Below are the code and all the weights of a small trained network. Each question names an input and a target symbol and asks about switching units off, where a switched-off unit gives its printed mean instead of its output.

import numpy as np


def w(rows, s, z=0):
    codes = np.array(rows[::2]) - 128.0
    scale = np.full(codes.shape[1], s)
    scale[-1] = z or s
    return codes * scale


def norm(h):
    return h / np.sqrt((h * h).mean(-1, keepdims=True) + 1e-5)


def f(y):
    return np.maximum(y, 0)


def softmax(a):
    e = np.exp(a - a.max(-1, keepdims=True))
    return e / e.sum(-1, keepdims=True)


def log_softmax(a):
    a = a - a.max(-1, keepdims=True)
    return a - np.log(np.exp(a).sum(-1, keepdims=True))


def net(x, mask):
    ids = ['ΓΘΞαβδεζημπσ'.index(c) for c in x.split()]
    T = len(ids)
    res = E[ids] + P[:T]
    r = norm(res)
    for j in range(2):
        rows = slice(2 * j, 2 * j + 2)
        q, k, v = (r @ M[0][rows].T for M in (Q, K, V))
        z = softmax(np.where(np.tri(T) > 0, q @ k.T / 2**0.5, -1e9)) @ v
        o = O[0][rows]
        res = res + np.where(mask[j], z, o[:, -1]) @ o[:, :-1]
    y = f(norm(res) @ A[0][:, :-1].T + A[0][:, -1])
    res = res + np.where(mask[2:6], y, B[0][:, -1]) @ B[0][:, :-1]
    return log_softmax(norm(res)[-1] @ U[:, :-1].T + U[:, -1])


Q, K, V, O, A, B = {}, {}, {}, {}, {}, {}
E = w([
[101,147,98,147,111,69],'Γ',
[84,52,116,160,106,8],'Θ',
[173,180,112,175,34,161],'Ξ',
[105,42,123,209,211,133],'α',
[103,85,106,185,188,139],'β',
[95,243,78,208,72,118],'δ',
[152,168,96,151,254,159],'ε',
[93,68,97,158,129,127],'ζ',
[107,135,139,156,79,71],'η',
[90,139,86,166,174,192],'μ',
[134,146,132,162,189,101],'π',
[155,122,139,134,158,86],'σ',
],0.0085)
P = w([
[159,60,54,254,235,71],'0',
[130,114,89,59,82,143],'1',
[67,161,185,110,39,154],'2',
[203,126,59,142,196,78],'3',
[138,127,119,63,103,156],'4',
[79,178,195,116,42,166],'5',
[222,137,50,147,157,61],'6',
],0.0068)
Q[0] = w([
[43,203,118,215,134,144],'H0',
[74,211,225,147,151,130],'H0',
[157,197,66,81,38,75],'H1',
[105,251,140,211,126,140],'H1',
],0.014)
K[0] = w([
[122,194,119,204,93,198],'H0',
[214,209,108,186,74,135],'H0',
[180,193,105,81,37,79],'H1',
[151,253,156,195,97,169],'H1',
],0.014)
V[0] = w([
[254,128,113,174,60,179],'H0',
[112,160,72,128,141,76],'H0',
[146,101,207,110,41,146],'H1',
[193,148,117,242,109,65],'H1',
],0.011)
O[0] = w([
[252,141,203,157,57,112,134],'H0',
[117,158,185,95,189,135,215],'H0',
[122,111,94,54,179,85,20],'H1',
[85,116,138,145,253,253,254],'H1',
],0.0061,0.005)
A[0] = w([
[193,217,11,213,241,56,140],'N0',
[111,187,213,177,165,115,77],'N1',
[65,122,150,95,124,103,3],'N2',
[206,106,146,114,111,79,205],'N3',
],0.012,0.0029)
B[0] = w([
[249,158,93,201,114,140,250],'N0',
[60,118,132,95,151,64,192],'N1',
[189,122,130,147,120,148,151],'N2',
[127,125,182,145,166,160,158],'N3',
],0.015,0.011)
U = w([
[109,171,73,33,133,180,157],'Γ',
[132,34,139,136,63,68,135],'Θ',
[130,138,254,131,106,155,131],'Ξ',
[95,23,75,106,176,98,107],'α',
[66,49,87,164,113,145,100],'β',
[40,139,149,86,153,55,234],'δ',
[87,232,94,162,102,28,3],'ε',
[57,129,135,149,57,236,140],'ζ',
[218,139,84,116,57,111,135],'η',
[76,134,73,149,14,114,113],'μ',
[159,125,96,215,209,146,140],'π',
[170,83,132,44,184,105,78],'σ',
],0.0085,0.0037)

Each question gives the input, a string of symbols that net reads in full, and the target symbol t.
The units are the heads (2 rows each of Q, K, V and O) and the neurons (one row each of A and B). Each row of codes is followed by its name. A weight is (code - 128) times the scale printed after its matrix; where a second scale follows, it is the last column's (O, A, B and U).
mask holds one flag per unit, heads first, then neurons. A switched-off unit (its flag False) gives its mean, the last column of its rows in O or B, instead of its output. The means were averaged over made-up inputs and are rounded, as every weight is.
A unit's drop is (log p(t) with every unit on - log p(t) with that unit switched off) / (log p(t) with every unit on - log p(t) with every unit switched off).
The circuit of an input: a set's keep is (log p(t) with only the set's units on - log p(t) with every unit switched off) / (log p(t) with every unit on - log p(t) with every unit switched off). Starting from all 6 units, units are removed one at a time, each time the one whose removal leaves the highest keep (on an exact tie, the one counted first), for as long as the keep stays at least 0.8.
units of the circuit, in order: the units of the circuit, biggest drop first
most important unit: the unit with the biggest drop
k most important neurons: the k neurons with the biggest drops, biggest first
heads that matter: for each layer, one digit per head in row order, 1 if its drop is at least 0.15 and else 0, layers parted by /
input α δ Ξ ζ δ β, target δ: 2 most important neurons -> (N0, N1)
input Ξ π Θ σ σ, target Ξ: units of the circuit, in order -> (H1, N3, N0)
input Γ δ Θ μ π μ, target δ: units of the circuit, in order -> (N0, N1)
input ε π π ζ μ, target ζ: units of the circuit, in order -> (N0, H1)
input α Θ ζ Ξ ζ β, target Ξ: heads that matter -> 10
input ε σ Γ Γ σ ζ, target ζ: units of the circuit, in order -> (N0, H0, N1)
input Θ Ξ ζ, target Ξ: units of the circuit, in order -> (H0, N0)
input δ π δ β η, target σ: heads that matter -> 01
input π ε ε Ξ ζ, target Θ: most important unit -> H1
input ε Γ σ, target σ: heads that matter -> 11
input μ Θ ζ α β, target μ: units of the circuit, in order -> (H1, H0, N0, N1)
input Θ β ε ε δ η, target δ: heads that matter -> 00
input δ Γ α δ δ, target ε: 3 most important neurons -> (N1, N3, N0)
input σ Ξ η, target Ξ: most important neuron -> (N3)
input α η σ Γ Ξ Γ, target Ξ: units of the circuit, in order -> (H0, N3, N0)
input δ Θ σ π ε μ, target δ: heads that matter -> 00
input η α Γ δ β Γ, target δ: heads that matter -> 00
input Ξ δ ζ σ μ, target ζ: units of the circuit, in order -> (N0, N1, H1)
input Ξ μ μ ζ ε Γ, target Ξ: units of the circuit, in order -> (H0, N0)
input δ η π ε α, target β: most important unit -> N0
input Γ μ ζ, target ζ: units of the circuit, in order -> (N0, N1, H0)
input μ Γ α ζ Ξ, target Γ: heads that matter -> 01
input η ζ Θ, target Θ: units of the circuit, in order -> (N0, H1, N2, N1)
input Ξ ε σ, target Ξ: heads that matter -> 10
input Γ α η σ μ ε, target ε: units of the circuit, in order -> (H1, N1)
input ζ ε μ μ, target η: units of the circuit, in order -> (N0, H1)
input ε ε Ξ Θ η, target σ: units of the circuit, in order -> (H1, N0, N1)
input δ Ξ ε, target Ξ: heads that matter -> 10
input Γ Ξ μ, target Ξ: heads that matter -> 10
input Θ Γ π μ α ε ε, target η: units of the circuit, in order -> (N0)
